Rows lie near named flat spaces through zero. A row that begins with a name and a colon came from that space; any other row is followed by the name of its block's space that it lies nearest.
jh_jj: [  1 -22   5 -11 -16   0 -11   4 -17   1  17   5  15 -40  -5   1  -4  -9
  -8   7 -12   5  -5  20 -16  -6 -36   1  -3]
hr_sj: [-17  44  -6 -14 -24   9 -23  20 -17 -18  16  18  32  50  -3  11   8  39
 -15  31   6 -16   5 -14 -19  -3   4 -23 -36]
tm_fj: [-71 -25  26   9   0   9  32  10  -5  -1  -3  36  -8  -3  36  40 -19  13
  26  -6   8 -10 -16  -8 -15   3  51  43  -9]
rj_mp: [  2   6   0  -6 -11 -15  18   7   3  15 -14 -47   3 -19  28 -44   4   3
   1  -9  14  38 -13   4  21  -9  20  16 -19]
tm_fj: [ 39 -15 -11 -17 -40  -8  11   3 -14   7  14  16   8 -31   2 -19  -8  17
  -2   6 -48  -2   8  11  -5 -16 -25  10 -11]
hr_sj: [-14 -31 -14  19 -10 -18  -1  31  49  17  -2  19  10 -24 -24   7 -18 -19
 -30   0  33  56 -30  22   2  24 -49   7  17]
rj_mp: [-27 -34   6  -8 -23  13   6   8   7   2  -8  36  16 -29  -6  29 -20 -13
  -1  18   8  -3 -16  34 -30  -3 -37  10   5]
rj_mp: [ -6 -16   5  -7   7 -22 -13  13 -20  10  36   0 -15 -13  43 -17 -11   2
  19 -23 -35  22  -4 -20   1  13  27  24 -10]
tm_fj: [ 30  -8  -5 -45 -54  14  11  -1  -5  13  -4  27  11 -42  17 -35 -28 -19
  25  24 -28 -18  -9  56 -25 -54 -77  12 -15]
rj_mp: [ 19 -26 -13  12 -17  -8  -7   9  -4  -7  28  49   8  -4 -34  36  -3  26
 -25   6 -42  -9  16 -13 -12  23 -15  -4  10]
jh_jj: [ 11 -26  -6  -5  -6   3   6  -4  12   7  -6  25  -8 -13  -2   8 -16 -13
   9   0 -17  -5   0  15 -10   3 -19   8  16]
jh_jj: [-28  -1  22  48 -14  -6  64  10   8  -3   7  22  -1 -35 -28  17   4  33
 -21 -13  24   2 -15  -9  29 -33   1  37  -7]
hr_sj: [  4  13   1  10  24 -18 -42   8 -27 -11  43 -22   6  11  -9   0  22  11
 -22 -11 -10  14  11 -35   6  26  15 -21  -6]
jh_jj: [-23  58  13   4   0  13  28   6   8  -4   6  32 -21  42  24 -16 -12  13
  36  -3  18 -33  -9 -13  12 -53   7  21 -23]
hr_sj: [  3 -27 -18 -16  -9  -9  -7  12  28  19 -20   1   0  -1  20 -10 -20 -18
   5   2  -1  33 -12  18  -9  27  -5   5   9]
tm_fj: [-53 -39   8  39 -39 -50  -3  64 -50 -12  87  29  46 -26  -3  52  15 107
 -71  -7 -42  57  -2 -70  -3  62  74  30 -48]
hr_sj: [ 21  -3 -14  10   0 -15  10   5  28  13 -14 -19  -6  -6  -9 -22   0  -6
 -13  -9  11  32  -6   3  22   9  -7   2  10]
hr_sj: [ -7  28  -4  16  52 -17 -14   1  13   4   4 -25 -35  61  31 -13   7   1
  19 -32   6  17   6 -51  28  33  74   1   6]
rj_mp: [ 39 -42 -24  -2 -48  10  16  -2  12  -4  -1  82  12 -11 -46  47 -19  25
 -18  26 -57 -36  21  18 -29   8 -45  -2  20]
tm_fj: [ -4  17  11  27  36  12  -2 -21   2 -16  -9 -20  -5  10 -40  19  24 -12
 -15  -5  34 -19   8  -8  14  -2  -1 -23  20]
jh_jj: [ 31  33 -37 -34  59 -15 -91   4  27  13   4 -28 -30  93  42 -40  -8 -49
  32 -12  -6  27   9 -23  -4  58  16 -44  19]
tm_fj: [ 41   3 -22 -12 -31  -7  -6   9  11   6   9  20  10  -5 -17 -18  -8   5
 -13  13 -23   4   4  14  -3  -9 -49  -9  -2]
jh_jj: [ 17  27  -6   4  -5 -19  -2  13 -13   0  31  -2  -5  18  10 -23   7  32
  -4 -10 -24   7   8 -32  18  -4  21   4 -21]
tm_fj: [-45  -7  22   3  15  -8 -12   9 -34  -6  18 -33  10 -10  29   8  13  12
  -3 -10  10  20  -7 -22  -2  20  54   9 -20]
jh_jj: [  0   2  -3   4   7 -20 -26  19   1   6  27 -16   7 -15  -3 -20   2 -11
 -17  -8  10  38 -13  -2   7   9 -25  -5  -4]
hr_sj: [ 36 -17   1  -6  10   0  -5 -26 -33  -6  11 -10 -12 -14  -1   2  11   4
   8 -10 -51 -26  28 -14  -1   6  20  -5  10]
jh_jj: [ -3  42  -2   6  17   0   2  -3  -1  -7  -6 -18 -10  53  12  -8  15  22
   7  -5  10  -9  11 -33  18   3  52  -7 -12]
hr_sj: [-11 -12   3   3   4   0  -9   4  -3  -2  11  15   1  -3  -2  16  -4  -2
  -2   0  -4   0  -1  -2  -9  10  -3   1   4]
tm_fj: [ 43 -10 -37   8 -44 -35   5  35  37  19   8   5  19 -15 -26 -29  -7  22
 -46   5 -10  61  -9   6  18  18 -40   0  -5]
hr_sj: [ 39  44 -21  -7 -43   1  17   4   6  -5 -16 -14  27  20 -27 -27  17  39
 -29  26   5  -4  11   4  14 -26 -17 -20 -26]
rj_mp: [ -6   1   9  30  33 -12  17  -2  10   4  15  11 -37   9   8   3  -3   1
  16 -33  -6   0   1 -32  25   3  32  22  15]
jh_jj: [ 12 -31   0 -16 -15  14  -2 -24 -36 -14 -25 -32  29 -20 -13  27  23  18
 -19  21 -21 -18  24   8 -20  23  32 -21  -1]
tm_fj: [-33  19  19  13  43   7 -17 -10   0  -7 -17 -62   5   0  -8  -4  24 -32
 -10  -6  68  17 -13   4  13   3   7 -20   6]
rj_mp: [  2  39   2  16  41  14  -1 -18  19  -9 -10   9 -31  55 -10   6   5 -13
  21 -10  19 -34  10 -20  15 -10  12 -13  19]
rj_mp: [-15   9   0  18  15 -24 -19  24  -1   1  34  -5  -1  11   3  -4   6  13
 -17 -16   6  33  -7 -30  14  22  17   2  -8]
hr_sj: [ 42  10  -6  -5 -11  -6   2 -13 -17  -2   0 -35   9 -19 -15 -27  20  10
 -16   1 -16   0  15   1  15 -14  -9 -14  -7]
rj_mp: [-14 -20  21  18   8  -7  32 -11 -12   4 -12 -44  -2 -50   4  -8  14  -2
  -6 -19  17  19  -8   2  22  -8  26  21   0]
rj_mp: [  5  -9   8  16   6  -3  -6 -10 -28 -14  11 -29  18 -24 -32  17  29  15
 -33  -1  -1   0  13 -11   6  11   9 -16   1]
jh_jj: [-20   8   5 -14  25   4 -43  10  11   6  19  11  -9   5  16 -13 -19 -52
  22  -3  24   9 -21  19 -16  -5 -50  -8   8]
tm_fj: [ 37   2 -10   8 -23  -7   6   2   6   1   3 -11  18 -34 -44 -17  11   2
 -35   8   4  13   0  19  13 -18 -56 -13   2]
[  2   5   6 -13  11  -4  -9  -6 -18   3   7 -22  -9  -1  29 -20   2  -7
  19 -10 -12   1   3  -7   2  -3  21   4  -7] => rj_mp
[-43 -23   6   8  -6   2  27  14   8   3   2  59 -17  22  32  40 -26  25
  25  -6 -20 -12  -4 -21 -14  18  53  38  -2] => tm_fj
[ -4 -15   5 -26 -13   9   3  -6 -10   7 -12  -3   2 -21  27 -10 -12 -16
  22   7  -9  -5  -6  24 -16 -12  -6  10  -6] => rj_mp
[ 22  30   0  19 -28  10  20  -4 -18 -24  18  29  21   7 -57  22  21  49
 -34  20 -12 -43  21 -13   5 -31 -23 -16 -13] => hr_sj
[-21 -17  27 -13  12   9 -24 -11 -48 -10  28 -11   7 -40  10   9   6 -20
  10  -2 -10 -16  -1   9 -21 -11 -12  -1  -5] => hr_sj
[-32 -28 -14   2  29  -6  -4  14  48  18 -20  39 -36  51  43  25 -36 -18
  36 -17  -2  19 -11 -16  -9  55  51  22  27] => hr_sj
[  5  14 -11  25  24 -11 -20   6  11  -9  11  -5   0  36 -30  17  17  14
 -28  -6  10  11  11 -32  14  34  17 -23  11] => tm_fj
[ 42  19 -29   5  21  -3 -14  -9  37   4 -17   5 -21  51 -18  -8   0 -11
   1  -4  -4  -4  15 -11  14  19  -5 -24  27] => tm_fj
[-50 -13  -3   7  10  -2 -19  29  28   4   8  45  -1  31  13  34 -24  -7
   3   2  20  20 -20  -6 -20  35   5   8   6] => hr_sj
[  8  13 -30 -24 -44   5 -14  26  32   5 -11  38  27  30  -9  -2 -20   7
 -13  37   7   9  -9  26 -23   2 -49 -16 -12] => rj_mp
[-33 -16  27  31   5  -2  -3  13  -9  -8  36  10  17 -61 -45  21   6 -16
 -34  -4  36  14 -23  16   0 -19 -64   3   6] => hr_sj
[-22   2   6 -33 -48   9 -20  27 -21  -2  31  36  37 -26   9  -4 -19   0
  -2  32  -2  -2 -20  35 -39 -31 -68   2 -33] => tm_fj
[ 26   6 -20  20  15  11  36 -16  75  14 -57  18 -32  26 -29  -3 -15 -32
  11  -5  33  -7  -5  21  23  -9 -28   0  43] => tm_fj
[ 34 -56 -29 -12 -12  -4  -8 -12  25  13 -55 -41  22 -26 -23   7   6 -19
 -32  14   0  38   7  32  -9  55  -4 -24  30] => jh_jj
[-41   8   2  16  27 -18 -22  22  15   4  -3 -46  10  16  11  -5  12  -5
 -22 -10  54  58 -21 -16  14  39  34  -7  -6] => tm_fj
[-31  30  22  27  43 -20  -2   5  -9   1   8 -78  -6  -3  14 -31  29  -4
 -11 -31  53  44 -15 -29  41   3  47   4 -13] => rj_mp

Rows lie near named flat spaces through zero. A row that begins with a name and a colon came from that space; any other row is followed by the name of its block's space that it lies nearest.
rd_rm: [  8 -20 -14   8   7  19 -23  22 -10   4  -8  -8  14 -18 -29   6  -4 -14
 -10 -22   4  29 -24 -14 -16  -5 -27 -12   7]
rd_rm: [ -4 -20  -4 -11 -19  33   4  49  33 -13 -27 -10  23  30 -31  12  14 -35
 -43  -2  -5   0 -55  -9  -6 -32 -30 -10  -5]
zf_rc: [-29  -8  -3  -5 -60  -2   0 -34 -10  -6  -4   4  51 -35   2 -30 -11   3
   5  -2 -20 -20  -2   6  37  -5   8  32  -3]
hm_fl: [-47 -33  22  18 -10 -12   3  40 -27 -16 -63  -8  59   3  -4   2  -5  -8
  50 -23 -11   7   6  34 -19 -13  15 -15   5]
sf_ph: [-16 -19   4 -10 -24  22  -2  45  -2  -5 -61  -4  48   1   1   7  15 -33
  13 -11 -17   9 -24   2   4 -26   2   9  12]
rd_rm: [ 19  21   3 -12   8 -15  14 -18  11  11  21   3 -31   1  30  -2  -6   5
   0  11   2 -10  17   4  10   6  12  10   2]
gm_fs: [ 20 -17 -30  -2 -25   2  -8 -26  36  18  58  -1 -11 -35  -9 -10 -17   8
 -42 -14  13   0 -16 -12  -9   0 -36 -11  -8]
rd_rm: [  0 -29   2   2 -18 -13  11   2  22   0  21   1  12 -26 -16 -11 -16   6
 -25 -15   2  -3  -3  -3 -11   0 -13 -23 -13]
gm_fs: [ 45  37 -32 -11  13 -11 -29 -32 -32  40  18 -46 -25 -28  49 -11 -72 -33
  30 -22  -2  26 -21  38  20 -21 -25  56  46]
hm_fl: [ 20  10   7  -9   2 -20  10 -27  -5   7  26   4 -15 -33  10 -17 -21   9
  -9   2  -4  -2  18 -10  20  14  10  11  -1]
gm_fs: [-20  17  56   0  33  -3  17  22 -65 -39 -68  21  24  10 -24  -6  28   4
  25  26 -27   3  33 -28  37  25  60  12  -5]
hm_fl: [ 12   7 -23   0   2  18 -17  -8   9   9  17  -3 -15   5  -4   7   7  -3
 -13   1   9   6 -16  -9  -4  -3 -20   4   4]
hm_fl: [ -2  21  33  -8  -3 -28  35 -46  -4 -23  33  24 -16  -7 -11 -28   0  34
 -29  35 -11 -35  36 -24  43  33  36   9 -29]
hm_fl: [ 34  51 -46  -4  26  35 -37 -43   8  30  44  13 -68  21  29  23  42  14
   1  27  23   5   6 -24   0  16  -9  25  12]
gm_fs: [-36 -51 -35   4 -66  27   1  23  92  10  12  13  25  25   6  23  47   4
 -21 -11  20 -26 -26  13 -53 -29 -34 -41 -20]
rd_rm: [ -9 -17  -2  -2 -21  -4  -3  10  -5  10 -22  -3  30 -27  19  -3  -8 -10
  26 -19  -8   8   3  13  -3 -10   4   6  12]
hm_fl: [ 13  15 -16   1  18   4 -19  -4 -13  24  -6   0 -18  -6  37  14   8  -1
  40  -5   7  17  17   7 -10   2   7  12  21]
gm_fs: [-18  14  12  -2   5   3   8   5  -1  -3 -27  20  -4  28  29  15  43  11
  34  21  -2 -13  30   3   0   7  36   4  -1]
gm_fs: [ 16   5 -18 -16 -29  12 -16 -25 -12  17   5   4  17 -53  12 -18  -9 -10
  -3  -7 -13  10  -6 -20  32   0  -2  36  13]
rd_rm: [-12  59  20 -15   9  -7  28 -28   4 -15  -6  10 -37  72  41   5  30  12
  16  56  -7 -46  25  17  35   4  45  34  -6]
sf_ph: [ 25  30 -21 -34 -46  12  23 -59  70   4  78  16 -41  10   6 -17  14  11
 -85  42   1 -50 -18 -31  42   1 -14  25 -27]
rd_rm: [-27  17   7  -6 -15   9   1   8 -15  -6 -49   0  23  29  31   6  21 -12
  43  13 -14 -12   4  22  16 -14  27  29  12]
gm_fs: [-13 -25  36  14  20  -7  19  25 -10 -39  -6   9  14   6 -71  -8   2  13
 -40   4  -3   0  -2 -28  -4  18   2 -40 -29]
sf_ph: [  7  -6  -3   0  12   2  -9  17  -6  15 -18   4   0 -13  20  12  10  -5
  27 -12   3  19  13   0 -16   1   7  -5  13]
zf_rc: [-26  -5  13  -3 -31  -5  13  -9  -2 -14 -14   9  30  -4   0 -14   5   6
   4   8 -14 -20   7   4  20  -1  18  10  -9]
zf_rc: [-23 -36   2  18   3   5 -20  34 -28  10 -50  18  41 -38   9  14  29   7
  60 -29   0  32  31  -4 -33  10  20 -22  12]
rd_rm: [-12 -22  17 -31 -67 -34  49   8  55  12 -10   2  32 -22  62 -15 -18 -14
   7  -8 -19 -35  12  36  11 -28  20   9  -2]
hm_fl: [ 30  19  15 -27  17   0  36  19  50  -3  15   9 -47  40  11  14  20  -9
 -46  29   2 -19  -4 -17   4  -3   5 -10 -13]
sf_ph: [  8  28  40  -8  38 -34  39   1  -2 -13   0   3 -38  35  20   1  -5  11
   6  26  -3 -19  33  12  10  13  36  -4  -8]
zf_rc: [ 22  14 -45  -6 -10  36 -27 -15  28  16  35 -14 -24  17  -8  10   2 -16
 -38   3  14   3 -47  -8  -2 -18 -47  14   6]
hm_fl: [ 23  23  31 -21  29 -29  34  12   6  11 -14  13 -34   6  56   9   8   1
  28  15  -6  -5  46   5   6  10  45   3   7]
sf_ph: [-20  25  -8  -2 -20 -21  19 -36  38  10  26  -1 -28  49  61   6   6  19
  28  22  11 -45  22  51  -6  -9  15  11  -4]
zf_rc: [-16  37 -17   8  10  36 -20 -15  -7 -19  -1  -9 -18  74 -23  13  27  -2
 -12  34   7 -17 -32   3  12  -8 -13  21  -3]
sf_ph: [ 21   7  25   4  44 -17   9   3 -26 -12   9   2 -23  -9 -26  -6 -14  10
 -14   4   0  13  16 -21   5  23  10 -14  -7]
sf_ph: [ -6 -23 -31 -20 -59  47 -18  27  29  15 -35   5  49 -21  10   8  30 -36
  -8 -13 -13   8 -40 -16   6 -32 -20  20  13]
zf_rc: [-18  -3 -12  14 -29 -11 -31 -47 -65   9  -6  -7  48 -71   5 -34 -38   8
  47 -24 -15  15  13  12  30   9   8  40  19]
zf_rc: [ -5  19  13   1  -5 -23   6 -38 -32 -11  11 -10   5 -12  -2 -28 -36   8
   5   7 -12 -12   8  13  35   7  12  28   0]
gm_fs: [ 11   5 -19  -7 -14   5 -15  -7  -7  17  -2 -18   9 -19  18  -5 -25 -21
   9 -14  -5  11 -19  14   9 -17 -16  25  20]
sf_ph: [-10  11 -14  36  23 -32 -14 -61 -15   3  67  -9 -38   8  -4  -9 -31  48
  17  -2  28 -10  27  32 -24  25 -11 -17 -10]
[ 19 -18  10   8  30 -25  -3  17 -24  18  -6   0  -3 -48  13   1 -22   4
  32 -30   4  34  31   0 -23  14  10 -21  13] => zf_rc
[  1 -23  25  -7  -3 -23  28  23  16   0 -10  12   9 -22  12  -2   0   4
   3  -9  -5  -1  24  -2 -10   5  19 -23  -8] => zf_rc
[-42   9 -28  37   0  17 -55 -37 -64   6 -20   7  26  -8   8   4  24  27
  80  -6   7  15  26  15  -8  17  14  21  17] => hm_fl
[-49 -51  -5  -4 -72  37   8  28  53 -15 -28  42  62  -4 -21   8  76   9
 -24   5  -6 -23  -7 -33 -12  -7   5 -26 -29] => gm_fs
[ 55  38  -7 -26  33  -6   8 -10  20  33  26   8 -67  -2  57  15   8  -4
   3  14   8   7  24 -12   4   9  13  15  15] => hm_fl
[ 34  15  17 -20  16 -30  23  -8   2  17  13   5 -28 -29  40  -7 -20   0
   7   1  -6   3  32  -3  14  11  24   9   7] => hm_fl
[-12  25 -35  16   1  36 -47 -27 -34   0  -1 -12   2  23 -16   5  10  -3
  14   7   6   8 -27   3   9  -4 -21  31  14] => zf_rc
[ 29  15 -12  -8  22  14 -12   9  -2  13   1  -7 -24   3   6  11   0 -17
  -6  -1   4  18 -13 -11  -1  -4 -12   8  14] => rd_rm
[-43  -3  -4  22  -1  18 -19   9 -22 -13 -37   5  25  34  -8  15  34   9
  40   4   3  -2   4  14 -15  -1  10  -3   1] => hm_fl
[-12 -24  -7 -13 -65  -6   7 -21  15   7   7   6  46 -55  11 -27 -15  -2
  -9 -14 -16 -13  -3  -1  24  -9   0  18  -4] => zf_rc
[ 35  13   5 -32  -9  15  19  -3  29  -2  20  16 -19 -12 -11  -7  15 -10
 -63  22 -10  -9 -13 -49  34   5  -1  12 -12] => sf_ph
[ 20  -7   6 -10  -7 -17  13  -9   6   3  22  -5  -1 -33  -5 -18 -32  -4
 -26  -9  -6   1  -3  -7  13   1  -7   1  -3] => hm_fl
[ -2 -33  41 -10  -7 -40  43  28  15  -1 -17  18  19 -38  18  -9  -7   8
   9 -14 -11  -3  41  -1  -8   9  34 -30 -11] => zf_rc
[-13  17   6 -11 -14  -4   6  -1  -9   6 -34   1  13   9  48   2   9 -10
  45   8 -13 -10  15  24  16 -11  29  30  15] => rd_rm
[ -3 -22 -12  -5 -37  13   2 -17  33   2  30  30  11 -35 -17  -9  29  20
 -38   3   2 -11   5 -39   3  14  -4 -13 -22] => gm_fs
[  9  12 -18   3   1   8 -18 -27  -8  10  22   2 -12 -12   2  -3   1   8
   0   2   6   5   2  -9   5   9  -7  12   4] => hm_fl
[ 11 -16  -4  -2  -3   2   2  10  18   2  14  -3  -1 -11 -17  -1  -9  -5
 -28 -10   4   6 -15 -10  -9  -4 -19 -15  -5] => rd_rm
[ -2  21  -3  -4  17  23   4  16  26  -6  -9  11 -30  63   8  29  50   0
  -5  29  10 -13  -3  -6 -11  -3   6  -6  -6] => hm_fl
[ 16  -4   6 -10  -4 -11  13  -3  10   2  16  -3  -4 -19  -3 -11 -21  -4
 -23  -4  -4  -1  -4  -6   9   0  -5  -1  -4] => hm_fl
[ 26  34  11 -52 -29   6  48  -4  69   5  11  21 -35  31  51   4  36 -14
 -42  46 -14 -44   2 -18  40 -12  25  28 -11] => sf_ph
[-17  28  13 -30 -39  -7  44  -6  54  -5  -9   4 -10  61  57   4  21  -9
  -2  38 -11 -56   1  32  24 -25  26  26  -8] => sf_ph
[ 28  15  -6  -3  15 -11  -8 -23 -19  10  25 -13 -19 -26   1 -13 -35  -3
  -7  -6   0  12  -2  -3  15   6  -9  16  10] => gm_fs
[-16   3  24   1 -14 -18  21 -32  -9 -26  20  14   9  -9 -28 -27  -6  26
 -26  19 -10 -26  16 -15  31  21  19   2 -25] => hm_fl
[ 21 -12  26 -21 -14 -24  41   0  30 -14  30  -3  -3 -20 -25 -25 -35  -5
 -66   3 -12 -17 -12 -17  24   0  -7 -10 -22] => hm_fl
[ -6  12   1   7   8  -8  -8 -16 -26   5  -6   3  -1  -7  18  -2   1  11
  34   1  -1   3  23   8   5  10  18  12   8] => rd_rm

Rows lie near named flat spaces through zero. A row that begins with a name and a colon came from that space; any other row is followed by the name of its block's space that it lies nearest.
qm-bc: [  7   8 -14   6  -5   3  -1  -2  13 -11  -6  -3  -3   7   4   6  22   9
  -2  14  -5  -4   6  -9 -15 -22   7   7   6]
qf-lq: [ 40  -2 -22  10 -17  -8  -4  39 -13  39 -55  13  53  27  24  43 -56  -5
  32 -10  23  -4 -19 -22  -1 -46  11 -13  81]
jc-cq: [ -7 -12  -9  15  -8 -12 -23  -5 -12  -4  -6   9  -8 -24  15   3  19  -6
   5   4   3 -15 -16 -18   2  -9  -3   4   6]
qm-bc: [-35   8   2 -32  20   5  15  45 -27  18  -5 -15 -15  27   3  23 -19 -28
  10   7 -15  -9 -15  19 -13 -25  12 -31  20]
jg-gg: [ 20 -15  21 -12  12  18  34 -15   1  -1  13   6 -19   1 -16 -10 -11   4
  -6 -31   4  35  17   8   5  38  -9   9 -22]
jg-gg: [-28  30  13   8  -2   0  -2  -1   0 -25  23  -1  23  -9  18  -4  36 -13
 -14  -7  -7  26  11 -33 -26   7   4   4 -48]
jc-cq: [ -6  19  31  13 -18  -8 -24 -29  18  -6 -11  23  48  -4  16 -17   0   1
  -2 -38  21  26  -3  -2   3  30  -4  20 -21]
qf-lq: [ 32   5 -20  29   0  -3  -4  14 -17   5  -9   7  14 -11  28  15 -15  -1
   9  29   3 -20  -6 -14 -14 -34   1 -30  29]
jg-gg: [-29  -9  -5 -23   3 -14 -14  39 -27  36 -28  -4   2  19   3  22 -40 -24
  23   1   2 -29 -34  22  14 -25   7 -23  51]
qm-bc: [  8  30 -43 -13   5  21  32  15  45 -31  18 -44 -22  40 -28  11  51  30
 -21  58 -37  -6  45 -10 -35 -49  22  12  -8]
qf-lq: [-32 -36 -20 -14 -32 -30 -32   5   7  18   0 -15  22 -11 -42  -1  -1   0
   3 -29  11  -2  -7 -42  59  29  -5  54   1]
qm-bc: [-40 -13  20 -22  10 -12  -7  28 -42  31  -2   3   3  -4   3   7 -41 -36
  14 -24   6  -4 -30  14  20  16  -5 -22  10]
jg-gg: [-29  -1   7 -20  16   7  11  12 -16  -4   5  -6 -34   5   2   7  16 -17
   0   0 -13   0  -7  10 -15  -7   4  -8  -7]
qm-bc: [ 44  60  15  -1   9  37  37 -12  53 -22 -24   3  18  64  16   4   6  29
  -8  13  -6  28  33  41 -61 -35  21 -10   8]
jc-cq: [ 31 -21  10   7  11  17  37 -15 -12 -13  28   8 -22 -24  -6  -6   7   1
 -10 -25   3  41  23 -29  -2  36 -13  10 -37]
jc-cq: [  7   9  22  -2  -1   7  13 -10  10  -2   9   5  24   5  -6 -11 -12   3
  -7 -28   8  33  15  -2   3  32  -4  10 -25]
jc-cq: [ -8   7  28   7  -8  -6 -11 -23   7  -4  13  12  31 -15   0 -23  -6  -1
  -8 -32  14  25   4  -3  14  45 -10  14 -36]
jc-cq: [ 43  -9   3 -17  36  39  63  -6   6 -10  19 -10 -67  18 -22  -5  -5  18
 -11  20 -19  10  29  42 -20   1  -2 -20  -6]
qf-lq: [ -6  -5  17 -14   8   1  10  32 -37  30 -23  14  15  13  21  25 -44 -31
  21 -32  13  15 -23   0  -4  -5   3 -23  30]
jg-gg: [ -9  26 -63  -7 -35 -21 -20  57  31  18 -24 -40  74  48 -20  40  -7  11
   9  35  -9 -22  10 -50   6 -66  28  19  52]
qf-lq: [ -3  17  20  -4  19  17  17 -16   6 -20  14   2 -27   4   6 -14  19   2
 -12   8 -11   8  10  29 -25   6   0 -13 -27]
jg-gg: [ 38 -11  31   3   5  18  34 -29   8  -4  19  15   8  -8 -15 -21 -21  11
 -11 -46  16  53  27  -3  12  61 -15  16 -38]
qm-bc: [ 43  -3  10  32  -6   5  -8 -34   5 -11 -22  33   1 -16  31  -5   8  12
   5 -10  19   7  -5   1 -15  -2  -6   1  10]
qm-bc: [-52  11 -16 -19 -14 -19 -26  34  -3  11 -15 -17  23  19  -2  21  10 -18
   9   3  -7 -15 -17 -18   3 -28  15   9  18]
qf-lq: [-11 -26  -6   7  -3 -21 -14  22 -41  24  11   2  17 -33   2   5 -33 -24
  10 -10  10 -10 -19 -28  33  17 -12 -13   5]
jg-gg: [ -3  -3   4  13  10   3  -8 -24  -4 -21   8   9 -41 -23  14 -13  34   2
  -6  19  -8 -18  -7  16 -14  -4  -5  -8 -14]
jg-gg: [-18   0  -7 -17   5   1   6  19  -5   5  -4 -11 -10  15  -5  13   2  -8
   4   4  -9  -4  -4   0  -5 -15   8  -2  10]
jc-cq: [  9 -32 -11   7  -2  -2  26  19 -34   2  35  -4   7 -35 -11  12   0 -17
  -4 -32   4  42  17 -83  16  33 -11  17 -34]
qf-lq: [  1   4  40 -19  20  15  25  -7  -6   9  11   7  -5  10  -7 -16 -36  -7
  -4 -27   5  25   5  42   4  40  -8 -16 -20]
jc-cq: [-15 -24  -3   7   6 -11  -9  -6 -22  -2  30  -4 -25 -40  -9 -15   7  -8
  -6   9  -5 -16  -6  -8  23  23 -14  -4 -24]
qf-lq: [  9  -4 -10   5 -10  -5  -7 -10  17  -2   5  -6   8  -3 -16  -9   1  15
  -5   6   2  -5   9  -3  16   8  -3  14  -3]
qm-bc: [  6 -14 -20  14  -7  -6 -11  -5  -3  -8  -1   1 -16 -19   4   4  25   4
   1  13  -2 -13  -3 -23   0 -14  -1   9   5]
[-20 -21 -24  17 -12 -23 -33   9 -25   2  -3   3  -6 -34  14  11  22 -14
   9  11   1 -27 -24 -37  10 -18  -3   3  12] => jc-cq
[ 14  -2  10   4   5   2   7 -10   1   3  16   1   5  -9  -9 -17 -23   7
  -6   1   3   1   8  16  14  25 -10  -9 -14] => qf-lq
[ 33  -3   9  25  15   1   9 -11 -16   4  35   4   6 -34   1 -27 -41   6
  -9  21   3 -11   9  19  18  31 -20 -38 -21] => qf-lq
[-22   1  15  -8  15   3   7  15 -31   3   1   7 -15  -4  20  11   0 -27
   6 -11  -3   7 -15   0 -17  -4   1 -20  -4] => qf-lq
[ -5   5  -4   2   7   2  -6  22 -28   7 -41  17 -18  11  45  34   7 -22
  23   7   0 -17 -33   4 -38 -56  13 -27  49] => qm-bc
[-23  22  -4  14 -18 -21 -63 -16  18  -2 -51  16   8   9  35   1  22   5
  15  26   6 -53 -40  40 -14 -49  11  -5  47] => jc-cq
[ -4   3 -12   2  -4  -2  -6  14  -7   1 -17   2   1   6  16  19  12  -7
   9   4  -1  -5 -10 -16 -16 -30   8  -1  21] => qf-lq
[ 47  40  37   3   5  29  32 -35  50 -14   3   9  34  35  -6 -27 -22  33
 -17 -15   9  42  39  44 -17  31   0   2 -27] => qm-bc
[-39  13  65 -29  47  27  38 -11 -30 -14  35   9 -52  -4  10 -23   1 -31
 -14 -26 -13  32  -1  55 -26  47  -9 -35 -62] => qf-lq
[  8  -6  35   1  11   3   3  -6 -26  17 -12  27   3  -8  21  -4 -40 -16
  11 -30  18  11 -20  27   3  23 -10 -23   7] => qm-bc
[ 11  12  24  17  -5   3 -19 -42  19 -16 -22  28  -3  -4  25 -17  20  12
   0 -10  12   1  -9  28 -16   4  -2   6  -2] => jc-cq
[-26  21  19 -16   7  -4 -14  -9  20   6   8 -12   5  16 -18 -28 -23   8
  -8  19  -7 -26  -3  66  17  16  -1 -16  -8] => jc-cq
[-29  49  22 -16 -12  -9 -33  -4  41  11 -31  -3  52  48   1 -13 -26  10
   3   6   5 -20 -11  67   1 -10  13  -6  20] => jc-cq
[ 31   7  -2 -14  14  26  41   8  12  -1  -6  -6 -17  33  -8  12  -8  11
  -1   4  -7  17  20  15 -22 -15   8  -6  12] => jc-cq
[ -6 -15   4  21   2  -9 -29 -34  -8 -15   1  17 -40 -38  17 -20  30   2
  -1  17   1 -32 -20  19   2   3 -11  -5  -6] => jc-cq
